x =
[[ 133   40 -148  -13  -49  -64  357   27  221   46 -105  -65  -41   28
    37  -84]
 [-111 -508  234  277   35  178  373   69  204  281  -96 -386 -132 -211
  -340 -345]
 [ -50 -195 -469   90 -137 -165  167  -10  218 -102  -45 -195 -131   -9
  -294 -342]]
Indices start at 1.
(1, 1)	133
(2, 2)	-508
(2, 6)	178
(3, 4)	90
(2, 14)	-211
(3, 10)	-102
(2, 12)	-386
(3, 5)	-137
(1, 11)	-105
(1, 8)	27
(2, 15)	-340
(1, 9)	221
(1, 2)	40
(2, 3)	234
(3, 16)	-342
(1, 4)	-13

a =
-163,135,-65,119,119,-68,82,-13
426,-126,-53,-349,-349,273,-72,222
320,-333,202,-224,-224,96,-198,-39
63,3,-72,151,151,108,-140,54
Indices start at 1.
row 1 col 1	-163
row 1 col 2	135
row 1 col 3	-65
row 3 col 2	-333
row 1 col 5	119
row 3 col 7	-198
row 3 col 4	-224
row 2 col 7	-72
row 2 col 6	273
row 2 col 8	222
row 3 col 3	202

data =
-0.499  -0.320  -0.591   1.031   0.058  -1.280
 0.571  -0.482  -0.396  -1.937  -0.873  -2.444
 1.326  -0.822  -0.620   0.247  -1.024  -0.314
 0.956  -1.854   0.688  -1.605   0.476  -0.549
Rows and columns are counted from 1.
(1, 1) => -0.499
(1, 6) => -1.280
(2, 3) => -0.396
(3, 5) => -1.024
(2, 2) => -0.482
(4, 6) => -0.549
(4, 5) => 0.476
(3, 6) => -0.314
(3, 3) => -0.620
(2, 4) => -1.937
(1, 2) => -0.320
(3, 4) => 0.247
(3, 2) => -0.822
(4, 4) => -1.605
(1, 4) => 1.031

W =
-14	-64	15	-30	-137	7	-7	19	-49	134	-100	72	69	-17	309
-7	-70	14	-37	-143	1	-9	19	-42	128	-75	62	71	-13	417
14	-31	-51	-33	37	34	-4	-7	-136	-43	-258	-22	-50	5	127
-14	-90	13	-3	-7	14	28	70	-28	30	-116	65	25	-3	61
27	48	46	-14	-74	-21	-18	-16	122	118	110	1	-14	-7	-39
-15	39	26	3	177	-18	10	20	70	-36	71	-75	-58	18	-132
57	-38	-5	-53	14	28	9	-48	64	-8	-66	37	-17	-8	-469
14	-21	-28	-57	104	20	-1	-58	-7	-71	-147	-43	-38	9	-304
-27	70	25	-30	-21	-25	-31	-17	39	75	36	-62	-31	15	124
-3	-37	10	-84	81	10	-5	-9	11	36	-193	-70	-14	19	-98
-7	69	-38	59	95	4	10	27	-53	-98	38	-60	-105	3	75
44	42	-41	12	3	9	-11	6	-46	4	-93	-75	-129	2	289
Rows and columns are counted from 1.
(1, 1) => -14
(12, 9) => -46
(6, 8) => 20
(12, 14) => 2
(6, 2) => 39
(12, 7) => -11
(7, 8) => -48
(8, 10) => -71
(1, 15) => 309
(10, 5) => 81
(8, 2) => -21
(11, 8) => 27
(4, 2) => -90
(7, 3) => -5
(6, 12) => -75
(12, 12) => -75
(1, 10) => 134
(3, 11) => -258
(11, 7) => 10
(8, 4) => -57
(2, 7) => -9
(8, 12) => -43
(12, 10) => 4
(4, 10) => 30
(11, 10) => -98
(4, 6) => 14
(8, 14) => 9
(2, 13) => 71
(11, 6) => 4
(2, 5) => -143
(12, 8) => 6
(4, 8) => 70
(5, 9) => 122
(6, 11) => 71
(2, 4) => -37
(1, 4) => -30
(7, 13) => -17
(8, 1) => 14

m =
[[235 113 207 242 137  83 167]
 [191 177 178 193 195 196 153]
 [201 188 178 188 187 164 173]
 [208 197 181 213 184 159 162]
 [157 101 196 187 147 207 143]
 [183 194 193 184 172 191 162]
 [161 139 197 159 167 214 136]
 [169 169 210 189 181 197 149]
 [255 123 143 216 203 164 242]
 [151 212 168 153 168 141 210]
 [184 208 181 180 160 159 186]
 [174 172 171 145 189 171 184]
 [189 165 184 164 178 163 223]
 [223 187 167 175 196 100 175]
 [163 220 181 147 206  61 183]
 [160 192 172 159 168 160 202]]
Indices start at 1.
row 1 col 1 = 235
row 12 col 4 = 145
row 4 col 5 = 184
row 15 col 1 = 163
row 3 col 3 = 178
row 5 col 6 = 207
row 10 col 6 = 141
row 13 col 1 = 189
row 7 col 4 = 159
row 15 col 6 = 61
row 2 col 1 = 191
row 6 col 4 = 184
row 5 col 1 = 157
row 16 col 6 = 160
row 9 col 1 = 255
row 5 col 7 = 143
row 10 col 1 = 151
row 1 col 7 = 167
row 15 col 4 = 147
row 2 col 2 = 177
row 9 col 3 = 143
row 15 col 7 = 183
row 7 col 2 = 139
row 1 col 5 = 137
row 3 col 1 = 201
row 7 col 7 = 136
row 7 col 5 = 167
row 10 col 2 = 212
row 13 col 3 = 184
row 9 col 7 = 242
row 4 col 1 = 208
row 4 col 4 = 213
row 3 col 6 = 164
